Below is a small trained network, with its code and all its weights. Each question gives an input and a target symbol and asks what happens when units are switched off, that is, made to give their printed mean instead of their output.

import numpy as np


def w(rows, s, z=0):
    codes = np.array(rows[::2]) - 128.0
    scale = np.full(codes.shape[1], s)
    scale[-1] = z or s
    return codes * scale


def f(y):
    return y / 2 * (1 + np.tanh(0.7978845608 * (y + 0.044715 * y**3)))


def softmax(a):
    e = np.exp(a - a.max(-1, keepdims=True))
    return e / e.sum(-1, keepdims=True)


def log_softmax(a):
    a = a - a.max(-1, keepdims=True)
    return a - np.log(np.exp(a).sum(-1, keepdims=True))


def net(x, mask):
    ids = ['αβγδεζλμπστφψ'.index(c) for c in x.split()]
    T = len(ids)
    res = E[ids] + P[:T]
    r = res
    for j in range(3):
        rows = slice(3 * j, 3 * j + 3)
        q, k, v = (r @ M[0][rows].T for M in (Q, K, V))
        z = softmax(np.where(np.tri(T) > 0, q @ k.T / 3**0.5, -1e9)) @ v
        o = O[0][rows]
        res = res + np.where(mask[j], z, o[:, -1]) @ o[:, :-1]
    y = f(res @ A[0][:, :-1].T + A[0][:, -1])
    res = res + np.where(mask[3:11], y, B[0][:, -1]) @ B[0][:, :-1]
    return log_softmax(res[-1] @ U[:, :-1].T + U[:, -1])


Q, K, V, O, A, B = {}, {}, {}, {}, {}, {}
E = w([
[123,149,148,131],'α',
[87,79,49,211],'β',
[204,38,149,68],'γ',
[130,191,109,134],'δ',
[216,79,1,58],'ε',
[78,86,219,170],'ζ',
[155,158,164,148],'λ',
[58,126,195,151],'μ',
[105,175,126,110],'π',
[183,150,146,186],'σ',
[113,147,153,115],'τ',
[71,117,210,163],'φ',
[41,109,92,58],'ψ',
],0.011)
P = w([
[151,206,207,2],'0',
[107,43,170,217],'1',
[90,54,171,212],'2',
[87,66,178,206],'3',
[119,129,61,147],'4',
[124,121,81,141],'5',
[131,116,96,136],'6',
[136,107,115,145],'7',
[130,113,119,141],'8',
[142,114,127,136],'9',
],0.0059)
Q[0] = w([
[97,79,152,117],'head 0',
[134,162,130,128],'head 0',
[124,152,147,147],'head 0',
[93,159,249,162],'head 1',
[150,92,17,78],'head 1',
[146,114,85,122],'head 1',
[109,110,154,148],'head 2',
[178,126,61,77],'head 2',
[183,130,54,65],'head 2',
],0.013)
K[0] = w([
[60,139,156,158],'head 0',
[144,128,122,114],'head 0',
[129,146,111,102],'head 0',
[136,203,191,73],'head 1',
[132,49,50,172],'head 1',
[131,97,110,157],'head 1',
[125,150,147,77],'head 2',
[124,70,103,238],'head 2',
[120,77,115,254],'head 2',
],0.013)
V[0] = w([
[114,129,159,136],'head 0',
[102,32,55,107],'head 0',
[92,107,172,174],'head 0',
[208,200,74,169],'head 1',
[185,194,190,211],'head 1',
[156,58,127,199],'head 1',
[130,146,152,229],'head 2',
[41,254,199,148],'head 2',
[72,215,38,130],'head 2',
],0.0088)
O[0] = w([
[147,111,98,92,178],'head 0',
[95,90,131,195,98],'head 0',
[155,111,89,118,252],'head 0',
[124,221,155,228,48],'head 1',
[127,125,237,170,142],'head 1',
[154,57,124,208,154],'head 1',
[125,154,225,154,131],'head 2',
[46,190,192,40,255],'head 2',
[2,192,71,176,29],'head 2',
],0.0081,0.0017)
A[0] = w([
[44,139,88,43,255],'neuron 0',
[152,145,210,71,153],'neuron 1',
[2,152,213,207,161],'neuron 2',
[58,42,176,233,228],'neuron 3',
[127,63,198,54,178],'neuron 4',
[110,74,58,161,57],'neuron 5',
[18,242,180,107,88],'neuron 6',
[186,67,91,173,167],'neuron 7',
],0.0076,0.004)
B[0] = w([
[63,92,107,71,245],'neuron 0',
[167,148,254,120,213],'neuron 1',
[140,224,74,190,208],'neuron 2',
[134,115,110,211,254],'neuron 3',
[125,73,228,185,231],'neuron 4',
[127,132,159,83,165],'neuron 5',
[147,223,84,112,222],'neuron 6',
[134,161,76,62,236],'neuron 7',
],0.0075,0.0051)
U = w([
[93,152,150,104,107],'α',
[30,70,60,238,250],'β',
[209,12,173,92,86],'γ',
[116,251,67,136,60],'δ',
[224,138,38,49,199],'ε',
[92,58,209,123,21],'ζ',
[204,212,176,185,100],'λ',
[125,163,183,93,143],'μ',
[78,190,96,81,78],'π',
[118,155,146,244,132],'σ',
[47,116,113,85,127],'τ',
[97,131,175,74,118],'φ',
[2,35,125,64,227],'ψ',
],0.0051,0.0021)

Each question gives the input, a string of symbols that net reads in full, and the target symbol t.
The units are the heads (3 rows each of Q, K, V and O) and the neurons (one row each of A and B). Each row of codes is followed by its name. A weight is (code - 128) times the scale printed after its matrix; where a second scale follows, it is the last column's (O, A, B and U).
mask holds one flag per unit, heads first, then neurons. A switched-off unit (its flag False) gives its mean, the last column of its rows in O or B, instead of its output. The means were averaged over made-up inputs and are rounded, as every weight is.
A unit's drop is (log p(t) with every unit on - log p(t) with that unit switched off) / (log p(t) with every unit on - log p(t) with every unit switched off).
The circuit of an input: a set's keep is (log p(t) with only the set's units on - log p(t) with every unit switched off) / (log p(t) with every unit on - log p(t) with every unit switched off). Starting from all 11 units, units are removed one at a time, each time the one whose removal leaves the highest keep (on an exact tie, the one counted first), for as long as the keep stays at least 0.8.
units of the circuit, in order: the units of the circuit, biggest drop first
unit that matters most: the unit with the biggest drop
top k neurons: the k neurons with the biggest drops, biggest first
which heads matter: for each layer, one digit per head in row order, 1 if its drop is at least 0.15 and else 0, layers parted by /
drop when u is switched off: that unit's drop, to one decimal
input δ β α γ δ α γ φ, target δ: which heads matter => 011
input β β β μ, target β: units of the circuit, in order => [neuron 3; head 2; head 0; neuron 1]
input γ π β δ, target ε: units of the circuit, in order => [head 2; neuron 7]
input σ γ φ, target σ: units of the circuit, in order => [head 1; neuron 2]
input φ λ γ λ γ, target γ: units of the circuit, in order => [head 2; neuron 4; head 1]
input σ ε τ, target λ: which heads matter => 010
input σ ψ μ, target σ: top 2 neurons => [neuron 3; neuron 2]
input σ δ μ, target σ: units of the circuit, in order => [head 1; neuron 2]
input σ ψ μ λ, target λ: units of the circuit, in order => [head 1; neuron 2; neuron 0]
input ε ε λ α, target β: units of the circuit, in order => [head 2]
input δ δ β ψ ε δ ζ, target δ: units of the circuit, in order => [head 2; head 1; neuron 2; neuron 6]
input μ β τ ψ, target ψ: units of the circuit, in order => [head 1; neuron 0; head 2]
input β μ α ζ, target β: which heads matter => 001
input ψ π λ α π μ, target ψ: which heads matter => 011
input σ σ α, target λ: top neuron => [neuron 2]
input β φ ε γ ψ φ, target β: units of the circuit, in order => [head 2; neuron 3; head 0]
input γ ε μ, target γ: which heads matter => 001
input γ π β α, target ε: top 2 neurons => [neuron 7; neuron 1]
input δ δ π, target δ: top 2 neurons => [neuron 6; neuron 2]
input β σ ψ β β μ, target β: unit that matters most => head 0
input δ σ α ε β δ φ ζ, target δ: top 2 neurons => [neuron 2; neuron 6]
input δ ψ ε, target ε: top 2 neurons => [neuron 7; neuron 4]
input ψ σ β ε φ, target ψ: drop when head 1 is switched off => 0.9
